Here is a tiny trained network, its code and every weight. The questions are about switching its units off for an input and a target symbol, where a switched-off unit gives its printed mean instead of its output.

import numpy as np


def w(rows, s, z=0):
    codes = np.array(rows[::2]) - 128.0
    scale = np.full(codes.shape[1], s)
    scale[-1] = z or s
    return codes * scale


def norm(h):
    return h / np.sqrt((h * h).mean(-1, keepdims=True) + 1e-5)


def f(y):
    return y / 2 * (1 + np.tanh(0.7978845608 * (y + 0.044715 * y**3)))


def softmax(a):
    e = np.exp(a - a.max(-1, keepdims=True))
    return e / e.sum(-1, keepdims=True)


def log_softmax(a):
    a = a - a.max(-1, keepdims=True)
    return a - np.log(np.exp(a).sum(-1, keepdims=True))


def net(x, mask):
    ids = ['βγδεζηθμπστφψω'.index(c) for c in x.split()]
    T = len(ids)
    res = E[ids] + P[:T]
    u = 0
    for l in range(2):
        q, k, v = (norm(res) @ M[l].T for M in (Q, K, V))
        z = softmax(np.where(np.tri(T) > 0, q @ k.T / 2**0.5, -1e9)) @ v
        res = res + np.where(mask[u], z, O[l][:, -1]) @ O[l][:, :-1]
        u += 1
        y = f(norm(res) @ A[l][:, :-1].T + A[l][:, -1])
        res = res + np.where(mask[u : u + 12], y, B[l][:, -1]) @ B[l][:, :-1]
        u += 12
    return log_softmax(norm(res)[-1] @ U[:, :-1].T + U[:, -1])


Q, K, V, O, A, B = {}, {}, {}, {}, {}, {}
E = w([
[125,108,168],'β',
[154,174,126],'γ',
[118,166,79],'δ',
[186,121,208],'ε',
[45,6,167],'ζ',
[105,115,116],'η',
[116,181,97],'θ',
[119,155,33],'μ',
[150,132,100],'π',
[115,110,138],'σ',
[178,120,97],'τ',
[106,207,173],'φ',
[151,161,122],'ψ',
[121,112,154],'ω',
],0.022)
P = w([
[184,55,240],'0',
[109,128,20],'1',
[106,99,2],'2',
[16,208,94],'3',
[90,190,5],'4',
[22,158,94],'5',
],0.006)
Q[0] = w([
[164,77,149],'0.h1',
[113,74,255],'0.h1',
],0.0069)
K[0] = w([
[62,98,120],'0.h1',
[31,176,3],'0.h1',
],0.0061)
V[0] = w([
[69,67,124],'0.h1',
[255,149,166],'0.h1',
],0.0073)
O[0] = w([
[19,131,133,252],'0.h1',
[108,2,181,154],'0.h1',
],0.0089,0.0014)
A[0] = w([
[125,119,109,254],'0.n1',
[179,120,98,126],'0.n2',
[42,204,222,254],'0.n3',
[205,210,185,45],'0.n4',
[139,239,145,114],'0.n5',
[149,74,176,232],'0.n6',
[217,172,2,168],'0.n7',
[98,121,127,205],'0.n8',
[80,100,113,68],'0.n9',
[60,26,143,129],'0.n10',
[96,108,37,118],'0.n11',
[140,44,234,138],'0.n12',
],0.009,0.0017)
B[0] = w([
[167,162,1,166],'0.n1',
[81,178,133,127],'0.n2',
[149,84,49,253],'0.n3',
[118,154,145,145],'0.n4',
[140,71,85,179],'0.n5',
[118,242,141,156],'0.n6',
[28,117,139,217],'0.n7',
[180,119,101,168],'0.n8',
[195,91,201,164],'0.n9',
[76,148,74,222],'0.n10',
[205,170,125,228],'0.n11',
[157,139,58,189],'0.n12',
],0.0063,0.0048)
Q[1] = w([
[164,107,234],'1.h1',
[96,57,1],'1.h1',
],0.0084)
K[1] = w([
[125,174,2],'1.h1',
[65,54,192],'1.h1',
],0.0083)
V[1] = w([
[98,4,105],'1.h1',
[84,177,107],'1.h1',
],0.012)
O[1] = w([
[58,173,125,253],'1.h1',
[147,6,92,100],'1.h1',
],0.016,0.0069)
A[1] = w([
[70,217,156,133],'1.n1',
[65,97,114,73],'1.n2',
[115,84,70,99],'1.n3',
[113,132,108,116],'1.n4',
[169,113,237,158],'1.n5',
[106,199,100,255],'1.n6',
[91,121,74,96],'1.n7',
[218,131,202,243],'1.n8',
[7,182,112,241],'1.n9',
[76,98,32,78],'1.n10',
[125,57,120,165],'1.n11',
[94,108,143,32],'1.n12',
],0.012,0.0037)
B[1] = w([
[132,3,95,190],'1.n1',
[142,202,105,147],'1.n2',
[110,159,189,146],'1.n3',
[86,244,230,138],'1.n4',
[57,80,77,132],'1.n5',
[150,100,181,201],'1.n6',
[233,139,71,158],'1.n7',
[101,2,105,141],'1.n8',
[199,123,206,251],'1.n9',
[171,158,47,179],'1.n10',
[27,168,135,136],'1.n11',
[109,211,75,123],'1.n12',
],0.0064,0.016)
U = w([
[166,97,100,98],'β',
[168,130,172,130],'γ',
[195,122,136,42],'δ',
[101,50,126,253],'ε',
[7,135,144,162],'ζ',
[140,136,158,92],'η',
[147,110,157,87],'θ',
[102,167,96,166],'μ',
[105,97,66,107],'π',
[152,157,100,59],'σ',
[128,124,89,62],'τ',
[149,179,46,138],'φ',
[147,164,161,127],'ψ',
[72,172,179,187],'ω',
],0.015,0.0053)

Each question gives the input, a string of symbols that net reads in full, and the target symbol t.
The units are the heads (2 rows each of Q, K, V and O) and the neurons (one row each of A and B). Each row of codes is followed by its name. A weight is (code - 128) times the scale printed after its matrix; where a second scale follows, it is the last column's (O, A, B and U).
mask holds one flag per unit, layer by layer, with each layer's heads first. A switched-off unit (its flag False) gives its mean, the last column of its rows in O or B, instead of its output. The means were averaged over made-up inputs and are rounded, as every weight is.
A unit's drop is (log p(t) with every unit on - log p(t) with that unit switched off) / (log p(t) with every unit on - log p(t) with every unit switched off).
The circuit of an input: a set's keep is (log p(t) with only the set's units on - log p(t) with every unit switched off) / (log p(t) with every unit on - log p(t) with every unit switched off). Starting from the 12 units with the biggest drops (on a tie, the unit counted first), units are removed one at a time, each time the one whose removal leaves the highest keep (on an exact tie, the one counted first), for as long as the keep stays at least 0.8.
units of the circuit, in order: the units of the circuit, biggest drop first
k most important neurons: the k neurons with the biggest drops, biggest first
top k neurons in layer l: the k neurons of layer l with the biggest drops, biggest first
drop of u: that unit's drop, to one decimal
input ω η η, target ζ: units of the circuit, in order -> 1.h1
input ω γ β φ τ, target ζ: 3 most important neurons -> 0.n7; 0.n12; 0.n11
input δ ε ζ, target ζ: top 2 neurons in layer 1 -> 1.n1; 1.n11
input η ζ γ π φ, target φ: units of the circuit, in order -> 1.h1; 0.h1; 0.n3
input η ε ψ θ ε, target ε: units of the circuit, in order -> 1.h1; 1.n8; 1.n9
input β δ β, target ω: 3 most important neurons -> 0.n12; 0.n10; 0.n11
input β β τ, target ω: 2 most important neurons -> 0.n12; 0.n7
input β η β, target ω: 2 most important neurons -> 0.n12; 0.n11
input θ τ τ, target ε: 2 most important neurons -> 0.n3; 0.n7
input η η β β φ, target φ: 2 most important neurons -> 0.n5; 1.n10
input β ψ δ ω δ, target ω: 2 most important neurons -> 0.n12; 0.n7
input β δ ε η θ, target ω: top 2 neurons in layer 0 -> 0.n12; 0.n7
input θ η ε ω, target ε: drop of 0.h1 -> 1.3
input β β ζ ε η, target ω: drop of 1.h1 -> 1.2
input η ε ζ β β, target φ: drop of 1.h1 -> 0.3
input θ γ β ψ β, target ε: drop of 0.h1 -> 0.8
input η τ ω, target φ: most important neuron -> 0.n10
